Here is a tiny trained network, its code and every weight. The questions are about switching its units off for an input and a class, where a switched-off unit gives its printed mean instead of its output.

import numpy as np


def w(rows, s, z=0):
    codes = np.array(rows[::2]) - 128.0
    scale = np.full(codes.shape[1], s)
    scale[-1] = z or s
    return codes * scale


def norm(h):
    return h / np.sqrt((h * h).mean(-1, keepdims=True) + 1e-5)


def f(y):
    return y / 2 * (1 + np.tanh(0.7978845608 * (y + 0.044715 * y**3)))


def log_softmax(a):
    a = a - a.max(-1, keepdims=True)
    return a - np.log(np.exp(a).sum(-1, keepdims=True))


def net(x, mask):
    res = np.array(x, float).reshape(1, 6) / 4 @ E
    u = 0
    for l in range(2):
        y = f(norm(res) @ A[l][:, :-1].T + A[l][:, -1])
        res = res + np.where(mask[u : u + 11], y, B[l][:, -1]) @ B[l][:, :-1]
        u += 11
    return log_softmax(norm(res)[-1] @ U[:, :-1].T + U[:, -1])


A, B = {}, {}
E = w([
[173,74,67],'x0',
[107,97,140],'x1',
[127,128,129],'x2',
[129,124,127],'x3',
[232,91,254],'x4',
[90,190,186],'x5',
],0.0083)
A[0] = w([
[120,133,125,78],'L0N1',
[130,168,134,59],'L0N2',
[42,42,88,148],'L0N3',
[105,135,40,140],'L0N4',
[167,90,106,111],'L0N5',
[80,102,147,183],'L0N6',
[186,109,211,175],'L0N7',
[112,209,119,65],'L0N8',
[156,153,64,132],'L0N9',
[164,145,165,2],'L0N10',
[7,149,83,69],'L0N11',
],0.015,0.0023)
B[0] = w([
[114,164,166,122],'L0N1',
[119,112,137,130],'L0N2',
[154,234,75,203],'L0N3',
[102,237,66,218],'L0N4',
[186,75,134,169],'L0N5',
[172,145,111,148],'L0N6',
[92,64,55,254],'L0N7',
[173,96,154,167],'L0N8',
[152,191,96,171],'L0N9',
[78,144,137,151],'L0N10',
[174,5,239,242],'L0N11',
],0.015,0.0074)
A[1] = w([
[115,99,121,122],'L1N1',
[76,100,111,45],'L1N2',
[106,115,72,66],'L1N3',
[118,64,142,165],'L1N4',
[107,113,150,111],'L1N5',
[6,144,142,2],'L1N6',
[109,123,67,46],'L1N7',
[121,103,69,91],'L1N8',
[116,194,134,117],'L1N9',
[134,132,125,51],'L1N10',
[123,122,139,128],'L1N11',
],0.021,0.002)
B[1] = w([
[142,157,137,168],'L1N1',
[77,217,137,178],'L1N2',
[40,150,176,190],'L1N3',
[134,199,97,255],'L1N4',
[72,132,95,148],'L1N5',
[174,200,2,166],'L1N6',
[60,167,199,189],'L1N7',
[37,32,98,212],'L1N8',
[234,110,203,175],'L1N9',
[141,110,120,121],'L1N10',
[109,128,111,131],'L1N11',
],0.014,0.0076)
U = w([
[241,143,184,181],'0',
[143,184,66,205],'1',
[39,73,117,155],'2',
[143,1,73,1],'3',
[147,80,254,26],'4',
],0.018,0.0035)

Each question gives the input, the list of numbers given to net, and the class t.
The units are the neurons (one row each of A and B). Each row of codes is followed by its name. A weight is (code - 128) times the scale printed after its matrix; where a second scale follows, it is the last column's (A, B and U).
mask holds one flag per neuron, layer by layer. A switched-off neuron (its flag False) gives its mean, the last column of its row in B, instead of its output. The means were averaged over made-up inputs and are rounded, as every weight is.
A unit's drop is (log p(t) with every unit on - log p(t) with that unit switched off) / (log p(t) with every unit on - log p(t) with every unit switched off).
The circuit of an input: a set's keep is (log p(t) with only the set's units on - log p(t) with every unit switched off) / (log p(t) with every unit on - log p(t) with every unit switched off). Starting from the 12 units with the biggest drops (on a tie, the unit counted first), units are removed one at a time, each time the one whose removal leaves the highest keep (on an exact tie, the one counted first), for as long as the keep stays at least 0.8.
units of the circuit, in order: the units of the circuit, biggest drop first
most important unit: the unit with the biggest drop
top k neurons: the k neurons with the biggest drops, biggest first
top k neurons in layer l: the k neurons of layer l with the biggest drops, biggest first
input [-4,-5,0,7,5,5], class 1: most important unit => L1N6
input [3,-4,6,4,-2,7], class 0: units of the circuit, in order => L1N8, L0N8, L1N4
input [-6,5,4,-5,1,6], class 1: top 4 neurons => L0N11, L1N6, L1N8, L0N5
input [4,-5,-1,-5,-8,2], class 0: top 2 neurons in layer 0 => L0N7, L0N11
input [1,-7,-6,-5,1,3], class 2: top 3 neurons => L0N11, L0N8, L1N8
input [3,3,1,3,-8,3], class 0: top 2 neurons => L0N7, L0N11
input [2,2,2,-2,7,-3], class 3: units of the circuit, in order => L0N3, L1N7
input [6,1,6,7,0,-7], class 1: top 4 neurons in layer 0 => L0N11, L0N7, L0N3, L0N9
input [-3,-6,7,4,7,-7], class 2: top 2 neurons => L0N7, L0N11
input [-6,2,-8,0,0,4], class 4: top 3 neurons => L0N4, L0N8, L1N8
input [-7,-3,-5,3,-8,4], class 4: top 2 neurons => L0N11, L0N8
input [-2,-6,2,0,-2,1], class 4: top 3 neurons in layer 0 => L0N7, L0N11, L0N3
input [-3,-3,0,-2,-7,2], class 4: top 2 neurons in layer 1 => L1N6, L1N4
input [5,0,-7,6,-1,-7], class 1: units of the circuit, in order => L0N7
input [-3,8,-6,3,5,2], class 1: top 2 neurons in layer 1 => L1N6, L1N4
input [-5,2,-5,-4,6,2], class 1: top 2 neurons => L0N11, L1N6
input [-5,-4,-5,-1,-6,1], class 4: top 3 neurons in layer 0 => L0N11, L0N7, L0N5
input [-2,-1,-3,2,-7,-8], class 0: top 3 neurons => L0N7, L0N3, L1N9
input [7,6,-8,2,-6,1], class 0: top 4 neurons => L0N3, L0N7, L1N9, L0N11
input [-2,-1,8,7,-6,4], class 4: units of the circuit, in order => L0N11
input [4,-2,6,3,1,6], class 2: top 2 neurons => L0N7, L1N8
